Below is a small trained network, with its code and all its weights. Each question gives an input and a target symbol and asks what happens when units are switched off, that is, made to give their printed mean instead of their output.

import numpy as np


def w(rows, s, z=0):
    codes = np.array(rows[::2]) - 128.0
    scale = np.full(codes.shape[1], s)
    scale[-1] = z or s
    return codes * scale


def f(y):
    return y / 2 * (1 + np.tanh(0.7978845608 * (y + 0.044715 * y**3)))


def softmax(a):
    e = np.exp(a - a.max(-1, keepdims=True))
    return e / e.sum(-1, keepdims=True)


def log_softmax(a):
    a = a - a.max(-1, keepdims=True)
    return a - np.log(np.exp(a).sum(-1, keepdims=True))


def net(x, mask):
    ids = ['αβδεζθλμξπτφψω'.index(c) for c in x.split()]
    T = len(ids)
    res = E[ids] + P[:T]
    u = 0
    for l in range(2):
        q, k, v = (res @ M[l].T for M in (Q, K, V))
        z = softmax(np.where(np.tri(T) > 0, q @ k.T / 3**0.5, -1e9)) @ v
        res = res + np.where(mask[u], z, O[l][:, -1]) @ O[l][:, :-1]
        u += 1
        y = f(res @ A[l][:, :-1].T + A[l][:, -1])
        res = res + np.where(mask[u : u + 12], y, B[l][:, -1]) @ B[l][:, :-1]
        u += 12
    return log_softmax(res[-1] @ U[:, :-1].T + U[:, -1])


Q, K, V, O, A, B = {}, {}, {}, {}, {}, {}
E = w([
[37,113,77,124],'α',
[152,137,9,85],'β',
[109,193,25,188],'δ',
[93,92,116,124],'ε',
[156,170,183,149],'ζ',
[87,150,177,60],'θ',
[10,106,193,129],'λ',
[106,134,60,44],'μ',
[222,109,86,195],'ξ',
[156,113,146,111],'π',
[120,60,137,160],'τ',
[165,143,132,87],'φ',
[133,134,202,157],'ψ',
[156,59,54,169],'ω',
],0.015)
P = w([
[85,32,158,124],'0',
[101,255,155,93],'1',
[163,172,182,168],'2',
[92,24,132,134],'3',
[111,185,141,148],'4',
[174,162,184,205],'5',
[88,85,137,100],'6',
[100,167,157,80],'7',
[168,94,189,140],'8',
[119,192,141,138],'9',
[98,255,159,103],'10',
[174,137,193,226],'11',
[111,62,98,229],'12',
],0.0094)
Q[0] = w([
[220,176,209,129],'0.h0',
[114,129,49,136],'0.h0',
[255,111,67,98],'0.h0',
],0.0058)
K[0] = w([
[254,178,99,120],'0.h0',
[114,29,88,179],'0.h0',
[219,59,199,67],'0.h0',
],0.0053)
V[0] = w([
[1,182,151,139],'0.h0',
[95,136,116,93],'0.h0',
[118,117,144,83],'0.h0',
],0.0066)
O[0] = w([
[137,174,218,79,252],'0.h0',
[122,118,3,61,141],'0.h0',
[72,189,156,39,141],'0.h0',
],0.0055,0.0014)
A[0] = w([
[190,41,180,135,209],'0.n0',
[133,137,115,205,137],'0.n1',
[143,100,65,129,102],'0.n2',
[107,198,161,114,184],'0.n3',
[100,161,138,5,228],'0.n4',
[164,177,129,110,124],'0.n5',
[173,119,120,144,50],'0.n6',
[115,139,71,104,48],'0.n7',
[119,158,44,113,134],'0.n8',
[153,143,178,150,2],'0.n9',
[124,151,114,156,55],'0.n10',
[89,83,33,141,100],'0.n11',
],0.013,0.003)
B[0] = w([
[239,183,172,254,218],'0.n0',
[102,165,213,89,178],'0.n1',
[135,203,67,72,153],'0.n2',
[176,80,30,213,211],'0.n3',
[124,247,133,220,254],'0.n4',
[56,44,74,202,149],'0.n5',
[146,147,47,186,132],'0.n6',
[208,89,134,128,136],'0.n7',
[135,201,241,138,167],'0.n8',
[216,133,63,81,143],'0.n9',
[119,45,139,95,122],'0.n10',
[78,187,42,55,181],'0.n11',
],0.0053,0.0064)
Q[1] = w([
[1,51,159,121],'1.h0',
[73,181,141,146],'1.h0',
[119,112,138,124],'1.h0',
],0.008)
K[1] = w([
[1,95,86,203],'1.h0',
[163,74,134,6],'1.h0',
[160,177,141,107],'1.h0',
],0.0081)
V[1] = w([
[255,131,92,112],'1.h0',
[63,118,61,185],'1.h0',
[103,169,121,244],'1.h0',
],0.0061)
O[1] = w([
[245,150,65,127,170],'1.h0',
[108,118,79,172,135],'1.h0',
[120,109,115,188,255],'1.h0',
],0.012,0.0058)
A[1] = w([
[151,181,39,166,4],'1.n0',
[97,116,117,69,146],'1.n1',
[25,85,33,188,179],'1.n2',
[124,133,84,91,56],'1.n3',
[51,129,105,69,171],'1.n4',
[153,180,100,167,35],'1.n5',
[42,89,103,85,151],'1.n6',
[144,189,127,94,13],'1.n7',
[103,139,34,94,74],'1.n8',
[134,194,2,75,128],'1.n9',
[153,158,46,17,53],'1.n10',
[86,70,67,224,84],'1.n11',
],0.0087,0.0035)
B[1] = w([
[110,1,177,38,255],'1.n0',
[142,186,98,71,121],'1.n1',
[150,108,149,4,236],'1.n2',
[177,102,185,79,118],'1.n3',
[132,162,40,125,155],'1.n4',
[140,77,61,80,236],'1.n5',
[109,152,75,44,151],'1.n6',
[144,51,126,130,127],'1.n7',
[190,128,222,98,151],'1.n8',
[119,189,155,164,225],'1.n9',
[165,166,233,146,148],'1.n10',
[113,55,164,74,225],'1.n11',
],0.0076,0.0061)
U = w([
[131,109,106,73,206],'α',
[205,255,87,95,123],'β',
[150,51,35,114,4],'δ',
[112,123,189,220,186],'ε',
[139,144,93,189,71],'ζ',
[62,85,198,111,24],'θ',
[75,15,205,175,125],'λ',
[143,202,100,92,116],'μ',
[222,89,132,50,128],'ξ',
[123,150,86,59,31],'π',
[163,123,175,183,120],'τ',
[67,169,168,174,98],'φ',
[193,197,93,189,253],'ψ',
[195,150,206,58,3],'ω',
],0.0084,0.0038)

Each question gives the input, a string of symbols that net reads in full, and the target symbol t.
The units are the heads (3 rows each of Q, K, V and O) and the neurons (one row each of A and B). Each row of codes is followed by its name. A weight is (code - 128) times the scale printed after its matrix; where a second scale follows, it is the last column's (O, A, B and U).
mask holds one flag per unit, layer by layer, with each layer's heads first. A switched-off unit (its flag False) gives its mean, the last column of its rows in O or B, instead of its output. The means were averaged over made-up inputs and are rounded, as every weight is.
A unit's drop is (log p(t) with every unit on - log p(t) with that unit switched off) / (log p(t) with every unit on - log p(t) with every unit switched off).
The circuit of an input: a set's keep is (log p(t) with only the set's units on - log p(t) with every unit switched off) / (log p(t) with every unit on - log p(t) with every unit switched off). Starting from the 12 units with the biggest drops (on a tie, the unit counted first), units are removed one at a time, each time the one whose removal leaves the highest keep (on an exact tie, the one counted first), for as long as the keep stays at least 0.8.
circuit, biggest first: the units of the circuit, biggest drop first
k most important neurons: the k neurons with the biggest drops, biggest first
top k neurons in layer l: the k neurons of layer l with the biggest drops, biggest first
drop of u: that unit's drop, to one decimal
input π μ ξ, target ξ: circuit, biggest first	1.n0, 1.h0
input ψ μ τ μ α τ ε ω λ ζ τ ξ ω, target ξ: circuit, biggest first	0.n11, 1.n2, 1.n8
input ξ λ ω ψ α ψ, target ψ: circuit, biggest first	0.n9, 0.n0, 1.h0
input δ ω α λ, target θ: circuit, biggest first	1.h0, 1.n2, 1.n6
input δ ξ ψ ψ μ ψ ψ α ω φ ε ξ ξ, target δ: circuit, biggest first	1.n0, 1.n5, 0.n6
input μ ξ α ζ ω δ ψ, target ε: circuit, biggest first	1.n0, 1.n2, 1.n5, 0.n11
input ω θ θ λ θ β δ α λ τ, target λ: circuit, biggest first	1.h0, 0.n4
input δ λ ξ ξ ω ζ, target ξ: top 3 neurons in layer 1	1.n0, 1.n5, 1.n9
input ω ε ξ π δ ζ θ μ ξ, target ξ: circuit, biggest first	1.n0, 1.h0, 0.n0
input ψ α β ψ, target ε: 2 most important neurons	0.n0, 1.n0
input α ξ ψ, target ψ: 2 most important neurons	0.n9, 1.n0
input θ ψ λ ε ξ ψ μ, target β: most important neuron	0.n0
input ξ ψ ε ω τ ψ ψ π φ, target ψ: top 2 neurons in layer 1	1.n2, 1.n11
input ε ε μ ω ξ μ ψ φ τ μ ε β α, target π: top 2 neurons in layer 0	0.n11, 0.n0
input λ ε μ ξ ψ ω τ τ ω π β φ ξ, target δ: 3 most important neurons	1.n0, 1.n5, 0.n0
input μ τ τ μ φ λ θ ψ φ, target ψ: top neuron in layer 0	0.n0
input ε ζ ε ω, target ξ: top 3 neurons in layer 1	1.n2, 1.n8, 1.n0
input δ ω π β β δ λ α α θ β ε λ, target θ: top 4 neurons in layer 1	1.n11, 1.n2, 1.n5, 1.n6
input ψ α ψ τ α ψ δ φ π, target ψ: 2 most important neurons	0.n0, 1.n0
input ω θ ψ μ, target β: top neuron in layer 1	1.n9
input φ α α τ φ λ β, target ω: drop of 0.n9	-0.1
input ω ψ μ φ μ λ ξ μ φ ξ τ ψ β, target ω: drop of 1.n8	0.2
input ζ ξ ω φ ε μ ψ ψ ζ, target ψ: drop of 1.n0	0.3
